Here is a tiny trained network, its code and every weight. The questions are about switching its units off for an input and a class, where a switched-off unit gives its printed mean instead of its output.

import numpy as np


def w(rows, s, z=0):
    codes = np.array(rows[::2]) - 128.0
    scale = np.full(codes.shape[1], s)
    scale[-1] = z or s
    return codes * scale


def f(y):
    return np.maximum(y, 0)


def log_softmax(a):
    a = a - a.max(-1, keepdims=True)
    return a - np.log(np.exp(a).sum(-1, keepdims=True))


def net(x, mask):
    res = np.array(x, float).reshape(1, 7) / 4 @ E
    y = f(res @ A[0][:, :-1].T + A[0][:, -1])
    res = res + np.where(mask, y, B[0][:, -1]) @ B[0][:, :-1]
    return log_softmax(res[-1] @ U[:, :-1].T + U[:, -1])


A, B = {}, {}
E = w([
[113,210,143,41,126,114,91,83,151,168,175,152],'x0',
[181,189,165,250,194,133,77,187,141,35,172,150],'x1',
[192,166,94,89,68,118,158,86,91,213,176,133],'x2',
[126,210,133,109,139,83,106,179,122,73,106,78],'x3',
[186,194,14,160,93,175,106,90,128,126,104,153],'x4',
[113,125,145,189,138,184,96,241,141,103,125,83],'x5',
[179,83,173,129,49,53,108,187,142,145,142,134],'x6',
],0.013)
A[0] = w([
[37,120,61,94,147,182,151,107,121,146,56,91,99],'n0',
[113,97,199,196,90,155,108,172,145,88,96,138,80],'n1',
[130,126,98,130,83,166,87,153,171,143,117,133,1],'n2',
[176,210,120,136,135,155,75,147,145,139,178,155,45],'n3',
[86,77,248,126,168,93,159,139,128,108,130,113,167],'n4',
[201,58,94,139,62,120,187,121,93,221,155,131,126],'n5',
[190,125,101,124,29,53,128,162,118,114,82,109,99],'n6',
],0.011,0.0053)
B[0] = w([
[193,103,67,187,135,123,100,144,157,97,156,147,218],'n0',
[172,87,133,62,147,92,149,101,139,137,146,155,240],'n1',
[79,129,101,140,190,94,134,155,45,124,126,115,150],'n2',
[88,149,132,197,146,163,154,117,118,82,101,125,192],'n3',
[77,116,249,153,127,150,131,158,95,122,108,123,255],'n4',
[147,47,30,136,118,106,123,124,170,144,104,134,244],'n5',
[146,169,161,126,181,202,110,151,111,60,152,112,202],'n6',
],0.011,0.018)
U = w([
[133,231,88,137,129,144,150,41,114,134,132,141,2],'0',
[109,112,136,159,82,142,118,213,146,161,123,74,10],'1',
[154,114,65,140,157,138,131,114,149,98,128,141,219],'2',
[105,127,184,3,122,105,153,127,117,183,135,114,101],'3',
[128,174,115,65,87,103,103,165,158,160,148,88,53],'4',
[105,75,141,104,129,99,136,117,154,161,120,143,237],'5',
[117,124,160,183,176,164,137,173,128,66,121,120,116],'6',
],0.016,0.0081)

Each question gives the input, the list of numbers given to net, and the class t.
The units are the neurons (one row each of A and B). Each row of codes is followed by its name. A weight is (code - 128) times the scale printed after its matrix; where a second scale follows, it is the last column's (A, B and U).
mask holds one flag per neuron, in row order. A switched-off neuron (its flag False) gives its mean, the last column of its row in B, instead of its output. The means were averaged over made-up inputs and are rounded, as every weight is.
A unit's drop is (log p(t) with every unit on - log p(t) with that unit switched off) / (log p(t) with every unit on - log p(t) with every unit switched off).
The circuit of an input: a set's keep is (log p(t) with only the set's units on - log p(t) with every unit switched off) / (log p(t) with every unit on - log p(t) with every unit switched off). Starting from all 7 units, units are removed one at a time, each time the one whose removal leaves the highest keep (on an exact tie, the one counted first), for as long as the keep stays at least 0.8.
units of the circuit, in order: the units of the circuit, biggest drop first
unit that matters most: the unit with the biggest drop
top k neurons: the k neurons with the biggest drops, biggest first
drop when u is switched off: that unit's drop, to one decimal
input [-7,4,7,-3,-7,1,5], class 5: top 2 neurons	[n5 n1]
input [2,-4,7,2,-2,-2,-1], class 2: units of the circuit, in order	[n4]
input [-1,4,1,-2,-8,-1,7], class 3: units of the circuit, in order	[n1 n0]
input [7,-6,-5,2,4,8,5], class 6: top 3 neurons	[n5 n2 n6]
input [0,2,5,1,8,6,-6], class 6: top 3 neurons	[n3 n5 n1]
input [8,-3,-3,1,6,-7,5], class 0: units of the circuit, in order	[n0 n1 n4]
input [6,-1,0,8,0,-2,5], class 6: top 3 neurons	[n6 n1 n3]
input [-6,-8,1,-1,-1,-7,8], class 2: units of the circuit, in order	[n6 n5]
input [1,-2,0,5,-7,7,6], class 3: top 2 neurons	[n1 n0]
input [3,1,-3,6,-6,-2,3], class 3: top 2 neurons	[n0 n3]
input [1,-4,1,3,-2,6,-7], class 2: top 3 neurons	[n4 n0 n6]
input [2,2,-1,6,-8,1,1], class 3: top 4 neurons	[n0 n3 n6 n1]
input [-6,-2,7,-1,-7,7,-4], class 5: top 3 neurons	[n6 n3 n5]
input [3,-8,-8,8,2,2,6], class 6: units of the circuit, in order	[n6]
input [6,1,-1,-5,3,-6,0], class 0: units of the circuit, in order	[n0 n1]
input [7,-1,6,7,-3,-2,7], class 4: top 2 neurons	[n4 n1]
input [5,-4,-8,1,-8,1,2], class 3: top 2 neurons	[n3 n6]
input [0,-3,1,-5,-4,6,-3], class 1: drop when n1 is switched off	0.5
input [3,-7,8,-8,-2,-4,-2], class 2: drop when n0 is switched off	0.1
input [-2,3,6,-5,2,6,-1], class 2: drop when n4 is switched off	0.7
input [6,-7,-4,-2,4,-3,2], class 2: unit that matters most	n0
